Below are the code and all the weights of a small trained network. Each question names an input and a class and asks about switching units off, where a switched-off unit gives its printed mean instead of its output.

import numpy as np


def w(rows, s, z=0):
    codes = np.array(rows[::2]) - 128.0
    scale = np.full(codes.shape[1], s)
    scale[-1] = z or s
    return codes * scale


def f(y):
    return np.maximum(y, 0)


def log_softmax(a):
    a = a - a.max(-1, keepdims=True)
    return a - np.log(np.exp(a).sum(-1, keepdims=True))


def net(x, mask):
    res = np.array(x, float).reshape(1, 7) / 4 @ E
    y = f(res @ A[0][:, :-1].T + A[0][:, -1])
    res = res + np.where(mask, y, B[0][:, -1]) @ B[0][:, :-1]
    return log_softmax(res[-1] @ U[:, :-1].T + U[:, -1])


A, B = {}, {}
E = w([
[126,131,128],'x0',
[127,125,128],'x1',
[132,125,124],'x2',
[222,213,19],'x3',
[130,120,124],'x4',
[80,202,176],'x5',
[209,152,253],'x6',
],0.0048)
A[0] = w([
[171,164,82,31],'neuron 1',
[99,85,160,25],'neuron 2',
[166,151,153,199],'neuron 3',
[42,108,51,61],'neuron 4',
[122,142,141,109],'neuron 5',
[31,129,73,48],'neuron 6',
[179,229,46,52],'neuron 7',
[129,135,109,95],'neuron 8',
[219,142,187,43],'neuron 9',
[112,100,84,91],'neuron 10',
[99,56,152,52],'neuron 11',
[47,127,3,64],'neuron 12',
[221,53,166,146],'neuron 13',
[127,136,187,41],'neuron 14',
[172,68,102,226],'neuron 15',
[158,92,140,109],'neuron 16',
[61,40,137,86],'neuron 17',
[113,187,107,253],'neuron 18',
[157,176,42,163],'neuron 19',
[149,149,61,149],'neuron 20',
[109,60,150,115],'neuron 21',
[57,219,177,232],'neuron 22',
[35,110,187,66],'neuron 23',
[89,210,134,133],'neuron 24',
[153,107,150,137],'neuron 25',
[181,131,194,47],'neuron 26',
],0.012,0.0044)
B[0] = w([
[187,121,173,166],'neuron 1',
[186,138,169,147],'neuron 2',
[54,130,130,203],'neuron 3',
[90,206,157,205],'neuron 4',
[129,141,106,134],'neuron 5',
[127,176,189,187],'neuron 6',
[249,103,200,234],'neuron 7',
[152,147,123,137],'neuron 8',
[89,215,204,183],'neuron 9',
[104,170,114,164],'neuron 10',
[181,118,147,166],'neuron 11',
[66,214,153,242],'neuron 12',
[80,156,66,211],'neuron 13',
[139,178,146,146],'neuron 14',
[70,76,41,235],'neuron 15',
[133,125,118,149],'neuron 16',
[178,83,151,200],'neuron 17',
[72,65,109,244],'neuron 18',
[146,80,136,253],'neuron 19',
[126,106,128,216],'neuron 20',
[170,98,122,179],'neuron 21',
[100,82,34,240],'neuron 22',
[217,98,151,190],'neuron 23',
[133,126,55,175],'neuron 24',
[106,138,119,157],'neuron 25',
[89,197,175,167],'neuron 26',
],0.016,0.0052)
U = w([
[128,248,153,39],'0',
[81,75,144,255],'1',
[190,121,165,42],'2',
[123,133,74,234],'3',
[87,86,124,124],'4',
[101,113,73,51],'5',
],0.014,0.0035)

Each question gives the input, the list of numbers given to net, and the class t.
The units are the neurons (one row each of A and B). Each row of codes is followed by its name. A weight is (code - 128) times the scale printed after its matrix; where a second scale follows, it is the last column's (A, B and U).
mask holds one flag per neuron, in row order. A switched-off neuron (its flag False) gives its mean, the last column of its row in B, instead of its output. The means were averaged over made-up inputs and are rounded, as every weight is.
A unit's drop is (log p(t) with every unit on - log p(t) with that unit switched off) / (log p(t) with every unit on - log p(t) with every unit switched off).
The circuit of an input: a set's keep is (log p(t) with only the set's units on - log p(t) with every unit switched off) / (log p(t) with every unit on - log p(t) with every unit switched off). Starting from the 12 units with the biggest drops (on a tie, the unit counted first), units are removed one at a time, each time the one whose removal leaves the highest keep (on an exact tie, the one counted first), for as long as the keep stays at least 0.8.
units of the circuit, in order: the units of the circuit, biggest drop first
most important unit: the unit with the biggest drop
k most important neurons: the k neurons with the biggest drops, biggest first
drop of u: that unit's drop, to one decimal
input [-8,-1,-7,-4,-8,7,-2], class 3: most important unit : neuron 22
input [-7,6,-5,-7,-6,-1,8], class 0: 2 most important neurons : (neuron 26; neuron 9)
input [-2,4,6,-7,-3,4,8], class 0: 3 most important neurons : (neuron 26; neuron 9; neuron 14)
input [4,1,2,-8,0,4,-7], class 2: units of the circuit, in order : (neuron 23; neuron 17)
input [-4,-5,1,-5,2,2,-6], class 0: units of the circuit, in order : (neuron 4; neuron 6)
input [-6,-3,-7,-1,0,6,-8], class 0: 3 most important neurons : (neuron 12; neuron 4; neuron 6)
input [-3,0,-2,6,-5,-4,1], class 2: 3 most important neurons : (neuron 7; neuron 22; neuron 1)
input [-7,-1,4,-3,-2,6,2], class 5: units of the circuit, in order : (neuron 22; neuron 7)
input [-7,2,1,0,4,5,4], class 5: units of the circuit, in order : (neuron 22; neuron 7)
input [1,-1,7,-5,2,-8,1], class 5: units of the circuit, in order : (neuron 13; neuron 15)
input [3,-1,0,-1,-6,8,-1], class 5: units of the circuit, in order : (neuron 22; neuron 24)
input [3,3,-3,-8,-3,0,-6], class 2: 2 most important neurons : (neuron 23; neuron 17)
input [7,3,-8,6,-5,7,3], class 4: 3 most important neurons : (neuron 18; neuron 22; neuron 3)
input [3,8,-6,7,3,8,7], class 1: most important neuron : (neuron 22)
input [7,-7,-1,5,-2,8,1], class 5: 2 most important neurons : (neuron 22; neuron 24)
input [-4,-4,-7,7,6,6,-1], class 2: 2 most important neurons : (neuron 7; neuron 15)
input [0,1,-5,-8,0,3,7], class 2: 2 most important neurons : (neuron 23; neuron 12)
input [-7,1,-2,-2,3,-7,5], class 5: 2 most important neurons : (neuron 13; neuron 15)
input [-8,6,-6,8,7,-3,-8], class 0: 2 most important neurons : (neuron 12; neuron 4)
input [-8,5,2,6,4,4,-4], class 2: units of the circuit, in order : (neuron 7)
input [-1,2,4,8,4,6,-3], class 2: drop of neuron 21 : 0.0
input [-6,5,-3,-3,-6,7,-3], class 5: drop of neuron 19 : 0.1
input [5,1,2,-3,0,5,1], class 5: drop of neuron 19 : 0.1
